Here is a tiny trained network, its code and every weight. The questions are about switching its units off for an input and a target symbol, where a switched-off unit gives its printed mean instead of its output.

import numpy as np


def w(rows, s, z=0):
    codes = np.array(rows[::2]) - 128.0
    scale = np.full(codes.shape[1], s)
    scale[-1] = z or s
    return codes * scale


def f(y):
    return y / 2 * (1 + np.tanh(0.7978845608 * (y + 0.044715 * y**3)))


def softmax(a):
    e = np.exp(a - a.max(-1, keepdims=True))
    return e / e.sum(-1, keepdims=True)


def log_softmax(a):
    a = a - a.max(-1, keepdims=True)
    return a - np.log(np.exp(a).sum(-1, keepdims=True))


def net(x, mask):
    ids = ['ΓΔΘΦαβεζλμπτψω'.index(c) for c in x.split()]
    T = len(ids)
    res = E[ids] + P[:T]
    r = res
    for j in range(2):
        rows = slice(3 * j, 3 * j + 3)
        q, k, v = (r @ M[0][rows].T for M in (Q, K, V))
        z = softmax(np.where(np.tri(T) > 0, q @ k.T / 3**0.5, -1e9)) @ v
        o = O[0][rows]
        res = res + np.where(mask[j], z, o[:, -1]) @ o[:, :-1]
    y = f(res @ A[0][:, :-1].T + A[0][:, -1])
    res = res + np.where(mask[2:18], y, B[0][:, -1]) @ B[0][:, :-1]
    return log_softmax(res[-1] @ U[:, :-1].T + U[:, -1])


Q, K, V, O, A, B = {}, {}, {}, {}, {}, {}
E = w([
[146,190,142,143],'Γ',
[50,109,103,122],'Δ',
[121,184,127,111],'Θ',
[121,190,136,121],'Φ',
[185,68,214,170],'α',
[109,103,156,127],'β',
[216,99,118,92],'ε',
[125,58,151,231],'ζ',
[194,68,74,191],'λ',
[82,164,150,105],'μ',
[138,173,166,121],'π',
[149,107,249,74],'τ',
[163,207,151,101],'ψ',
[57,79,68,132],'ω',
],0.022)
P = w([
[124,61,115,147],'0',
[158,84,159,156],'1',
[190,98,189,163],'2',
[210,107,210,170],'3',
[228,112,231,174],'4',
[240,111,243,179],'5',
[241,113,255,174],'6',
],0.0071)
Q[0] = w([
[87,169,190,87],'h1',
[192,230,216,83],'h1',
[197,163,249,144],'h1',
[98,77,159,221],'h2',
[100,98,128,173],'h2',
[169,199,76,70],'h2',
],0.017)
K[0] = w([
[157,87,186,148],'h1',
[250,88,178,152],'h1',
[215,104,194,190],'h1',
[239,15,144,170],'h2',
[104,13,152,120],'h2',
[37,218,33,129],'h2',
],0.014)
V[0] = w([
[104,250,63,227],'h1',
[78,127,89,236],'h1',
[5,165,248,183],'h1',
[193,79,103,2],'h2',
[55,215,207,27],'h2',
[77,131,177,237],'h2',
],0.0081)
O[0] = w([
[129,177,39,132,2],'h1',
[174,189,152,173,111],'h1',
[74,152,163,157,161],'h1',
[147,62,140,131,95],'h2',
[54,101,157,142,58],'h2',
[148,179,206,246,204],'h2',
],0.011,0.0083)
A[0] = w([
[144,154,95,165,162],'n1',
[188,59,101,115,103],'n2',
[123,207,127,82,181],'n3',
[72,22,150,126,171],'n4',
[42,129,190,110,68],'n5',
[156,80,132,158,102],'n6',
[143,192,182,54,93],'n7',
[114,71,174,165,81],'n8',
[192,153,148,118,141],'n9',
[55,194,110,47,98],'n10',
[86,204,126,9,91],'n11',
[86,195,124,154,132],'n12',
[56,149,46,133,254],'n13',
[105,192,146,40,87],'n14',
[132,110,79,96,185],'n15',
[53,82,114,149,182],'n16',
],0.013,0.012)
B[0] = w([
[103,120,90,59,182],'n1',
[100,146,159,140,172],'n2',
[134,180,73,154,154],'n3',
[153,155,152,123,248],'n4',
[102,121,89,151,198],'n5',
[100,179,107,151,179],'n6',
[133,91,53,133,162],'n7',
[120,96,61,125,220],'n8',
[107,143,122,87,212],'n9',
[61,182,63,248,131],'n10',
[165,128,112,194,130],'n11',
[94,165,149,84,176],'n12',
[100,60,98,50,147],'n13',
[138,118,160,198,130],'n14',
[135,116,111,151,144],'n15',
[158,93,170,170,166],'n16',
],0.013,0.017)
U = w([
[253,128,73,93,192],'Γ',
[48,128,150,18,85],'Δ',
[52,129,129,116,95],'Θ',
[3,103,208,48,66],'Φ',
[76,136,182,124,154],'α',
[120,249,178,185,98],'β',
[165,108,253,2,204],'ε',
[130,67,97,50,147],'ζ',
[185,140,64,221,74],'λ',
[113,131,151,134,118],'μ',
[16,146,179,171,3],'π',
[209,175,234,239,123],'τ',
[64,71,188,153,145],'ψ',
[80,116,97,134,90],'ω',
],0.0077,0.0064)

Each question gives the input, a string of symbols that net reads in full, and the target symbol t.
The units are the heads (3 rows each of Q, K, V and O) and the neurons (one row each of A and B). Each row of codes is followed by its name. A weight is (code - 128) times the scale printed after its matrix; where a second scale follows, it is the last column's (O, A, B and U).
mask holds one flag per unit, heads first, then neurons. A switched-off unit (its flag False) gives its mean, the last column of its rows in O or B, instead of its output. The means were averaged over made-up inputs and are rounded, as every weight is.
A unit's drop is (log p(t) with every unit on - log p(t) with that unit switched off) / (log p(t) with every unit on - log p(t) with every unit switched off).
The circuit of an input: a set's keep is (log p(t) with only the set's units on - log p(t) with every unit switched off) / (log p(t) with every unit on - log p(t) with every unit switched off). Starting from the 12 units with the biggest drops (on a tie, the unit counted first), units are removed one at a time, each time the one whose removal leaves the highest keep (on an exact tie, the one counted first), for as long as the keep stays at least 0.8.
circuit, biggest first: the units of the circuit, biggest drop first
most important unit: the unit with the biggest drop
k most important neurons: the k neurons with the biggest drops, biggest first
which heads matter: for each layer, one digit per head in row order, 1 if its drop is at least 0.15 and else 0, layers parted by /
drop when u is switched off: that unit's drop, to one decimal
input β τ ω β μ, target ψ: which heads matter : 10
input τ ψ Γ, target ψ: most important unit : h1
input π Γ τ, target ψ: which heads matter : 11
input Θ Δ ζ Δ Θ, target β: 4 most important neurons : [n3; n8; n13; n12]
input τ τ ψ π β, target ψ: circuit, biggest first : [h1; h2; n16]
input ε π β, target ε: circuit, biggest first : [h2; n4; n5]
input λ Θ ω ε Γ Θ, target ε: circuit, biggest first : [h1; n8]
input Θ α β Γ τ, target ζ: 2 most important neurons : [n8; n7]
input ζ ε τ ζ Φ Γ Δ, target β: which heads matter : 11
input Φ τ Θ Δ, target ψ: which heads matter : 01
input ε Γ Φ β β λ β, target Γ: which heads matter : 11
input Δ Γ Γ, target Δ: circuit, biggest first : [h1; n13; n12; h2]
input τ Γ ζ, target β: circuit, biggest first : [h2; h1; n12]
input ψ ε ω ε, target ε: which heads matter : 00
input ζ Δ ε β ζ ζ τ, target ψ: which heads matter : 11
input λ Θ ε ω β ψ Δ, target ε: most important unit : n8
input Γ Γ ψ Θ Δ β β, target τ: circuit, biggest first : [n1; n12]
input α Γ Θ μ ζ, target λ: which heads matter : 00
input Γ ζ λ μ Φ, target Γ: which heads matter : 10
input β ζ ψ Δ, target β: circuit, biggest first : [h2]
input Γ ζ μ, target β: which heads matter : 10
input Φ μ Γ, target Δ: which heads matter : 10
input μ π ε τ Θ, target ψ: 2 most important neurons : [n5; n16]
input ε Δ Φ Γ, target ε: 2 most important neurons : [n5; n8]
input Γ ζ ε, target ε: which heads matter : 10
input Θ Φ Φ Δ, target Φ: 2 most important neurons : [n13; n12]
input ζ ζ λ Γ π, target Γ: circuit, biggest first : [h1]
input ζ Θ μ τ Δ Φ, target ψ: 2 most important neurons : [n5; n16]
input μ λ ε π β, target ε: 3 most important neurons : [n2; n8; n5]
input ζ Θ ω, target β: drop when n8 is switched off : 0.2
